Below is a small trained network, with its code and all its weights. Each question gives an input and a class and asks what happens when units are switched off, that is, made to give their printed mean instead of their output.

import numpy as np


def w(rows, s, z=0):
    codes = np.array(rows[::2]) - 128.0
    scale = np.full(codes.shape[1], s)
    scale[-1] = z or s
    return codes * scale


def f(y):
    return np.maximum(y, 0)


def log_softmax(a):
    a = a - a.max(-1, keepdims=True)
    return a - np.log(np.exp(a).sum(-1, keepdims=True))


def net(x, mask):
    res = np.array(x, float).reshape(1, 2) / 4 @ E
    y = f(res @ A[0][:, :-1].T + A[0][:, -1])
    res = res + np.where(mask, y, B[0][:, -1]) @ B[0][:, :-1]
    return log_softmax(res[-1] @ U[:, :-1].T + U[:, -1])


A, B = {}, {}
E = w([
[249,186,5],'x0',
[48,162,56],'x1',
],0.011)
A[0] = w([
[27,35,200,3],'neuron 1',
[22,144,46,56],'neuron 2',
[255,28,223,24],'neuron 3',
[172,144,203,43],'neuron 4',
[76,152,102,57],'neuron 5',
[42,66,175,26],'neuron 6',
],0.0095,0.0045)
B[0] = w([
[115,92,50,254],'neuron 1',
[45,172,202,202],'neuron 2',
[9,226,110,247],'neuron 3',
[59,237,151,167],'neuron 4',
[30,228,230,155],'neuron 5',
[123,71,2,221],'neuron 6',
],0.0092,0.0086)
U = w([
[64,240,213,44],'0',
[173,127,9,51],'1',
[156,103,211,249],'2',
],0.012,0.011)

Each question gives the input, the list of numbers given to net, and the class t.
The units are the neurons (one row each of A and B). Each row of codes is followed by its name. A weight is (code - 128) times the scale printed after its matrix; where a second scale follows, it is the last column's (A, B and U).
mask holds one flag per neuron, in row order. A switched-off neuron (its flag False) gives its mean, the last column of its row in B, instead of its output. The means were averaged over made-up inputs and are rounded, as every weight is.
A unit's drop is (log p(t) with every unit on - log p(t) with that unit switched off) / (log p(t) with every unit on - log p(t) with every unit switched off).
The circuit of an input: a set's keep is (log p(t) with only the set's units on - log p(t) with every unit switched off) / (log p(t) with every unit on - log p(t) with every unit switched off). Starting from all 6 units, units are removed one at a time, each time the one whose removal leaves the highest keep (on an exact tie, the one counted first), for as long as the keep stays at least 0.8.
units of the circuit, in order: the units of the circuit, biggest drop first
unit that matters most: the unit with the biggest drop
k most important neurons: the k neurons with the biggest drops, biggest first
drop when u is switched off: that unit's drop, to one decimal
input [3,2], class 2: unit that matters most => neuron 6
input [2,3], class 2: units of the circuit, in order => [neuron 3; neuron 6; neuron 1]
input [-5,2], class 1: units of the circuit, in order => [neuron 6; neuron 1]
input [6,6], class 0: units of the circuit, in order => [neuron 2; neuron 6]
input [1,-2], class 2: 3 most important neurons => [neuron 6; neuron 1; neuron 3]
input [2,-2], class 2: 2 most important neurons => [neuron 6; neuron 1]
input [1,2], class 2: 4 most important neurons => [neuron 3; neuron 6; neuron 1; neuron 4]
input [4,-6], class 0: 2 most important neurons => [neuron 3; neuron 6]
input [1,-1], class 2: 3 most important neurons => [neuron 6; neuron 3; neuron 1]
input [-8,5], class 1: 2 most important neurons => [neuron 6; neuron 1]
input [0,0], class 2: 2 most important neurons => [neuron 3; neuron 6]
input [7,7], class 0: 4 most important neurons => [neuron 2; neuron 6; neuron 1; neuron 5]
input [-7,6], class 1: 3 most important neurons => [neuron 6; neuron 1; neuron 3]
input [2,-7], class 0: units of the circuit, in order => [neuron 3]
input [1,-8], class 0: drop when neuron 3 is switched off => 0.3
input [-3,2], class 2: drop when neuron 3 is switched off => 0.5
input [1,-6], class 0: drop when neuron 3 is switched off => 0.5
